Each row has a class, written after it.
[ 260  312 -301 -182  106  -28 -172 -518 -247  124 -339   27  -54 -254
    6  181  366  317  -43   23  440 -121 -484  423 -158 -107 -394  285
  567   45  189 -154 -271  126 -341 -789   95]
nafe
[-448   47 -329   35  -80  390   91  -66  327  -88 -488  -45  -10  287
   46   54  -82 -138 -220   43  -78  324 -259 -245  125  229  -58   51
   59  228  472  248  129  360 -412  158  140]
bizek
[ 117  185 -147   55  -50 -150  348  175 -367 -192  279  154  509  -28
 -474  168  333  375  179  -68 -124   39  229 -390 -496 -123   51   88
 -257  133 -407 -130  -72  -98   57  218  210]
zuf
[ 302    4 -192 -253 -216  224 -161 -160  -61  -81  188 -142  165 -167
   68 -110  377   94  354 -238    3   75  271 -475  124  154 -259  -76
  445 -275   63  -35 -431 -452  443  346  300]
pegav
[-195   40  120 -174  183  108  142  150  262  205  -88  -30  -34   13
  -86   30   72 -139 -316 -210 -163  -32 -271 -515 -301 -142  232  -30
  172   64  328 -142 -528 -165  184  623  -82]
kimep
[ 609   55  -54   41  221  -86 -226  192   76  250  -27 -216 -192 -178
   36   -9  412 -166  215   96  -29 -199  420  342  114 -228 -275 -173
  307 -330   62  250 -515  -97  236  -90  119]
kimep
[-224  373 -382  154  -16  303   94  144  208  233 -338 -427   32   54
 -462   94 -128  -17  -12  -12 -571  368   70   36 -232  252 -366  733
   -6  266  305  321 -192   94  -71  570  -67]
pobos
[-193  124  -71  112  232  -80   52 -147  445  -95  339  212  -33  486
  -42    5  300   77 -383 -278   13 -379 -253 -161 -169 -309  -97 -186
 -199   84  384  268 -261    1 -317  -79 -100]
norit
[ 170  392   -3  152  135   83 -170 -376  264 -170 -111 -219  -23 -245
 -259 -372  264  645  394 -320  262 -383  208   93   89 -201 -402   43
  248  137  119   96   19 -226  616  407  -29]
vite
[-281  259    0  240 -192 -252   77 -204    5 -210  239  133  492 -170
 -198  207 -126  209  -25 -343   84   -5 -151  -21 -408 -102 -291  106
 -596   47  -22  155  -75   13  324  236 -192]
kimep
[-110  160 -130 -120   22   31  106  151  517 -172 -161   73 -265  393
  246  144  218   -3 -181  -88  134 -538 -424 -621 -408  -17 -188 -435
  -78    2  448  158 -462  112  256  101 -355]
kimep
[ 260  -31 -267 -363 -178 -138  170    3   66 -384 -442   32 -112 -372
 -221   55 -124 -155   25  207  391  -96  102  485 -199 -411 -726 -877
  -45  -14  285  413 -449  -92   82 -145 -120]
pitev
[-419  137 -118  153  210 -214  373 -112   75 -131 -106 -269  151  158
  351  -21  -65  240  147 -113  330  165  239 -104 -645 -584  -76   26
 -345  -27   30  247 -319 -376  150  365  -49]
pobos
[  81    1 -319  -26 -212 -356  191  121 -178  -69  -93  198  337 -162
   19  -36   44   55  132   17 -427  349 -204 -116 -588  422 -710  244
  127 -214  312  125  171   18  -90 -318   70]
vulub
[-388  159 -270    2  -73 -534    3 -102  157  -69 -461 -139 -214  397
  204  159  322  747  150 -654  376   13   43 -372 -205 -306 -528  -64
 -184  145  422 -135 -177 -863  110 -526  220]
norit
[-518   86  113   48  131  116   38  177  178 -160  234  120  350  103
  155  164  312  133 -621   60 -229  -51  -34  208  -79  148   54  -15
 -373  -27  204  187 -318  194 -315 -452  -25]
tisak
[ 247  146 -185  464 -113  -97   30 -662  290  343 -233   27 -388  404
  503   53  254  303   43  -57  181  -61 -117  -25  196 -218 -155   57
  170  185  246    3   15 -394 -367 -714 -151]
nafe
[ 168   27  106  406  124  174    9  135   99   37  390  143   42   64
  -81  -67  210  -57 -223  236 -134 -153   -3   66 -222 -502  -45   -9
 -352  199 -109   54   77  100  -92  132 -111]
pegav
[-288 -154  207 -140  -85  279 -259 -307   83   28  108 -257  627  260
 -255  313   -7 -173  436 -258 -315   77   34 -657  156  403  373  139
 -220 -193 -539    9   53 -454 -412 -313  326]
zuf
[-266 -150  -51 -125 -315  386 -114 -420 -217  -48 -323   70  179  238
  191   81   98   26 -154 -237 -241  180 -303 -249  184   86  -87 -487
   -5  204  120 -107   70  294 -410 -311 -115]
vite
[ -12  -21   51  118  554  107  277  -87  -14  221 -174  116  -86 -455
  -24  -15    4 -341 -409  377 -101  181 -200 -169 -491   37   89   48
  444  -30 -132  183   37  353  -98 -175 -154]
pobos
[ 301  -37 -211  276  -48  -33   19 -587  337 -262 -436   71  -27   95
  286  262  205  196  442  240   85 -201  -12 -585 -601  -53   52  411
  540  223   29 -190  -73 -110 -215 -609 -112]
pitev
[ 479 -244  338 -140  449    2 -401  616  379 -170 -204 -130  136   20
 -215  188  -69 -387  -11 -207 -239 -680  145  260 -161   49  259 -232
  -72  -52 -432  141  -23 -412  154 -484  -88]
tisak
[  35 -142 -173    7  -78 -645  121  136 -104 -181 -506  -65  -50 -511
 -183  -61  -89   70  298  111  339  -66  -22 -199  120 -264 -470 -418
   54 -218  227  -91   14 -176  460  164  207]
kimep
[ 223  -63 -294  -52 -184  -76   27 -238   38 -163  192  197  204 -540
 -107  110   96  -87  271  589  159  231  342  427  -64  127 -304 -348
  292  -12 -162  328  -75  235  465  425  -73]
norit
[-161  144 -156   10  -56  -86  -32 -502 -211  -36 -142  -31  526  -29
  234   58  254  277  103 -132 -210  302   -4  232 -577  -94 -386  508
   47   18  239  -37 -224 -262 -393 -275  116]
vite
[-261  -41  170 -130  104 -124  -80 -117   30  -28 -452   29  483 -606
 -693  413 -252 -176 -188 -125   78  210 -388  183 -105  -25  -13  287
  -63  297   28 -195  -22 -269  -78  245  173]
nafe
[-389  256  -99  390    7  239  -15   91  385 -308 -122 -134  579   70
 -267 -109  -76  286    3 -544 -385  -81 -143 -346  270  276 -404  260
 -562   23  120  167  254  289 -121 -197  -60]
vite
[-175  175 -164  147 -371  -44   17 -266 -268  -32   84 -308  448  100
 -161  163  -17  -65  250   38 -241   88   56  254  147   68 -239  358
 -474 -210  191  154 -310  -16 -116  428   99]
pobos
[-445   91 -109  182   43 -180 -158  170  474   65  -54   12   56  293
  447   -4  311  135 -414 -584  280   43 -344  310  -70 -337 -389 -178
 -340  209  591  175  247 -122   14  -25  131]
bizek
[ -98 -127 -216  -84 -297   38 -221 -499  197  352 -239  -18  112   -5
  127  345 -147   99  182  310  118   68 -650  -87 -237  323 -401  -54
  155  -31  138   51  -88 -218    7 -674  -88]
bizek
[-237 -368   41 -375 -175 -510   25 -107 -208 -489  -87   93   17 -129
  -11   49 -281   55 -286 -100  415 -242  -26   82 -238  -78  193 -426
  -98  -32  105  -92  -67 -607 -119 -501  299]
tisak
[-210 -123   -3   -2  -58 -156 -344 -329  123 -249 -155 -142  122    4
  161   70  -96  214  237 -457  237 -203 -374    9 -498 -672 -156  -44
   -1  -46  -93   30 -274 -396   90 -355  157]
norit
[-424  258   20 -345   52  319  -77  -90  472 -202   57  -27  -56  327
  303   49  485   73  -10   18  158 -186  -44 -338 -105  208  163  292
  200  241  316  -94 -125 -240    2  617  -12]
vulub
[ -73  122    8 -146 -160 -164   58   92 -100   82   42   27 -298  130
  202   80   33  -30  -12 -374   44  160 -343 -278 -353  -11 -117 -154
    2 -189 -126  135  -44 -171   41 -130   61]
zuf
[ 285  -72 -141   19 -297 -137  -98 -296 -189  185 -467 -113  -22  131
 -149  307   91  248  298 -354  202 -177 -229 -313  199   55 -113 -376
  111  -25   28 -216  -88 -266   44 -670  181]
bizek
[-493    0  -26 -119   64 -297 -130 -364  180  267 -169 -355 -256 -210
  -47 -124  120  126 -287 -178  175 -230 -491   25 -373 -217 -245   21
  232    7  524  -70  -19 -155 -271 -357  160]
vite
[-201  -98 -117  153 -299  -66  236  151  186   86 -470 -123 -252   71
  262  138 -226 -148 -269   13   90  -94 -582  -22   94 -337   84 -657
 -181 -217  235  110 -506  218 -103 -420  -51]
kimep
[ -92   90  178 -477 -384  -74   17  137  -95  -58  248  235 -144  286
  140  105  258  -72 -262  250  222 -234 -139  602  173 -106 -218 -699
 -545   91  384  -79 -166 -184 -413 -176 -128]
tisak
[  18  213 -246   34 -212   83 -252   85  521 -256  -53 -160  549 -302
 -417  140 -227  188  541 -225  -21  270   62  427  357  119 -572  338
  -41   31  119  303 -253  -77  318  585   97]
nafe
[-126    9 -298  244 -147 -216  -68 -334   92  -70 -155  236  330   49
  301  -35  306  441  144  -11 -230  321  -48 -135 -669   55 -551   98
  272  279  373   95  288   98  304  136 -142]
kimep
[ -21  -39  359  104  211 -200 -479   -1  581 -336   23 -161  114   77
  335  102  361   26  312 -214   62 -434  158  317  -89 -349  175  213
  275   42   76  -97 -118 -255  486  626  -77]
pegav
[-133   62  210 -167  -25 -156 -376  -46  291  475  420 -147   22 -126
 -269  333   93 -150 -180 -503  -51  170 -296  302  159  128  -20  350
  218  -88  218 -122 -361 -309 -218 -121  162]
pegav
[-395  212  -18   37  -23   60   33 -159  399 -429 -306   51 -198  210
  295   55 -130  128 -229 -264  266 -170 -526 -186 -191  100  215  595
  169  108  414  -65 -136  -30 -275 -231   96]
vulub
[ 464 -182  -26 -199 -232  -20 -130   41  147 -433 -281   78  -34 -599
  -10 -198  -78  -29  315   61  -52 -190  342  200  -32  -35 -387 -492
  489  -80 -105  145  -64 -317  643  -34   57]
bizek
[-152  224   57 -263 -386  127   56 -306  334 -355 -135   99  123  132
  289  -36  -21  131  145 -652  338  -25 -351  185 -299 -224 -408 -485
  -12   92  519  136 -213   44 -212 -310 -115]
vulub
[  98   37 -264   15 -387  216  -74  -38  102 -166 -246 -140  193 -282
 -248 -152  115   14  202   99  -45 -103   -7   82  402  164 -475 -411
  -96  -96  220  169   -8   10  442  241  160]
norit
[ 277   27  -26  -73   86  115  -86  292  -49 -180    7   23  148 -170
 -114   67  137   -6  125  242  139  -70  246  203   62 -201 -175 -195
 -127   27  -22  145 -330  -62  420  581    8]
tisak
[-325   12 -275  231  117   12   68  -43  159 -285 -234  147  258   40
 -245  115  171  115   69 -231 -261  243   18 -808 -218  239 -290   22
    1  354   -6  131  581  494 -209  152  -44]
vite
[-444  -59   81 -414 -129  116   57  -61 -180  128  296    9  332   57
  -80  -82  275 -150 -764 -143 -141   49 -148  380   33   57  132 -332
 -374   41  226  -55  -43 -333 -307   76  100]
pitev
[-132  101  -87   70  138  -65 -194 -382  444   31  202 -329   25 -200
 -117  -14 -379 -375 -133 -361  178 -200 -153  600  451 -233  -61  166
   41 -206   23  383 -109  277 -694 -505  -37]
nafe
[ 198   91 -257  -63 -243   -1 -164  242  269 -444 -151 -301 -241 -292
 -265 -134 -350  275  457   -9  457  -14  311  399   15  107 -560 -225
   74  -57  284  444 -109  404  638  308   88]
nafe
[-123  199 -202  -99 -223  154  -36 -435  145  102  -14  -79 -241   71
  -77  -45 -261  -96   -2  320   85 -115 -320  285  294 -152 -370   52
 -201  -63  155  207 -318 -267 -233  -35 -181]
norit
[-575    7  228  -39  575 -223 -339 -228  290  265 -164 -240  162   20
 -272  438  214  458  -51 -221  -85 -205 -493 -401 -425   -8   -7  412
  228 -102    3  -65 -570 -243   -6 -402   -3]
vite
[ 100  -69 -269 -329  -88  113 -164  -63 -411 -120 -325 -237  -25  198
   21 -169 -132  351  301  -68  103  202  255  441  136 -231    7 -256
  297  135 -355   55   37 -197  154  128  125]
zuf
[  42  344 -351    9 -101  -77   88   98  475 -547 -539 -169   75 -495
 -431 -199    5  221  335  -27  154 -374 -117  251  435 -184 -351  280
  456  158  368  -33 -120   39  271  630  135]
vulub
[ -23  -98  -91   17  231  198 -105 -375  102 -237   95 -104  312  345
   11   78  -61 -216  127  135 -204 -170  310  -74   19  274  379  199
  105 -204 -288  395  -41   72 -364 -121   73]
bizek
[ 739  -86  129  174   16    8 -178  100    0  152 -143  221 -153 -231
 -393  215 -104 -226  293 -370 -230  301  269  -80  155   64  -58 -375
  382  -11 -364  281  -90   15  329    0  -15]
kimep
[ 156    6 -174   44 -252   76 -116 -899  214 -143 -218  -47  472 -140
  427 -290 -279   59  362 -166  234  -43 -425  368 -219 -122 -510   78
  208 -291  445   91 -140 -204 -286 -899   31]
norit
[-204  155 -148  129  160 -435  -96 -276  145  -99  -22  388    4   34
   68  256  488  314 -222 -455  134  -15 -485 -104  -94 -200 -452 -220
  161   77  118  226  -59  -67   -3  -70  -46]
vite
[-354   20 -318 -298   33 -229 -188 -140  167   -5 -491 -430  127 -105
   -8   35   94  -33   26 -232  134 -124 -399  388 -503 -150  -40  252
  437   66  365 -111  -14  -36 -129   28  249]
norit
[ 201  142   77  -57 -178  -42  134 -218  173   -3  -42   25 -479  196
  202 -252 -177  -64  217  -74  206 -112 -325 -118   84  249  172  -17
  371 -165  145  -64  301  132 -311 -398   15]
zuf
[-500  193   89 -112  151 -207  111  285  530  -51 -682 -158 -490 -143
 -448  111  -10  321  105   71  -37  299  193  181 -296   57  -52   79
  423  314  221  169  132 -136  -95   -9  245]
bizek
[-400   57 -111  162  -38 -186   19  379  606 -307 -132  228 -405  291
  149 -178  517  403 -468 -137 -239 -295 -341 -473  -66  124 -443  -79
   62   73  720  213   10 -312   81 -256  231]
vulub
[ 152   79  -51   45  153  -21    3 -104 -131  -76 -524  -12   50  106
  -75   17  -13  186  211 -339  219  215 -119  -34  -37  -49 -145   31
  156  105  315  -95   35  207 -138   39  109]
vite
[ -45  251  -43  184  119 -564  -44 -301    6  152 -323 -219 -166   49
 -303  512  429   -9  -25 -197  105 -182  114    9 -338  265 -373  200
  -72 -113  642  215 -328  105  156  -20   24]
norit
[-215   24 -237 -289  331 -217  -86 -251 -206  216 -433   26 -117  293
  187  105  167   11 -341 -488  244   18 -640 -183 -248 -472 -558 -322
   -1 -119  396  141 -429 -397  -77 -154  -33]
norit
[ 277  107   73  -78   63   55   85  157  -47  -78 -139 -120 -253 -190
  273 -282  387  148   86  144  256  -87  461  282  247 -265  -88 -392
  224  -89   89  -15 -200 -125  398  145  135]
zuf
[ 156  329  -66  266 -373  170  280 -242 -343 -124  -38   30  263  523
  422 -107  138   96  208  -45  -94  -10   15   20 -334  -47  144   86
 -562  -98  -32   25   62  -15 -132  100  -78]
kimep
[-157  225   98   68 -123  164  124  119   13  199   70   98 -372  -28
 -276  -57  -24 -389 -684 -156   32 -185 -460  -17  623   -6  -47  -64
 -477  175  232  -44  246   -3 -335  112  -52]
vulub
[ 138  227  182  153  620  625 -314 -546  163  114    7   43 -313  275
  449 -165  -55  132 -332  288  317 -288 -339  251  -42 -100 -109  421
   76 -101  143  267 -423  183 -329 -789 -314]
vite
[ -39  323  142 -173    2  344 -159 -190  103  268    3 -208  -54  -11
 -115   18   85    0  107 -298   28   18 -144 -298  298  128 -232  339
   49  -51  390 -177 -330  -39 -342 -173   15]
tisak
[ 382   56   47 -362  370  -55  -55  -10   25  -66  315  319 -145  216
 -203  148  306  -65 -161  -60  319 -455 -376 -152  -71   -9  226 -172
  306 -103   50  -41 -505  -55 -137  176   27]
vite
[ 322   45 -277   69  296  -55 -137  161   30 -116  -78  -67   87 -513
  -39 -100 -244  -92  356  328  299  304  306  593  438  -78 -449  249
  143 -224 -244  281  -24  136   18   15  125]
vite
[-155  -28  141 -133  211  286  -27 -303   16  445  167 -138  112  -12
  554  196  372 -430  -13  299  167  -38 -238 -410   79 -205  159  117
   23 -222  -41 -241 -410 -132 -323  -28  -89]
vulub
[ 247  261 -120 -150   87 -216 -257 -262  237  347 -122  -46 -292   53
   89   58  580   54  200   14  -68 -219 -311  303 -149 -124 -464  227
  600   20  265   23 -176 -586  -89  -63   16]
pobos
[  83 -185 -267 -373 -213  115 -214  -76  -41  -56  239 -117   -8 -247
   96 -280 -441 -295 -278  -43  455 -142 -438  455 -360 -230 -307 -222
   42   56  411   85   48  218 -269 -323   60]
tisak
[ 264  -78   66  184 -569  -52  -88 -221 -377   45  721  263  248  -87
  457 -265  111  134  -21 -186   82 -132 -225   55  278 -319  -16 -191
 -331 -236 -122 -398    2 -131   -5 -438   94]
kimep
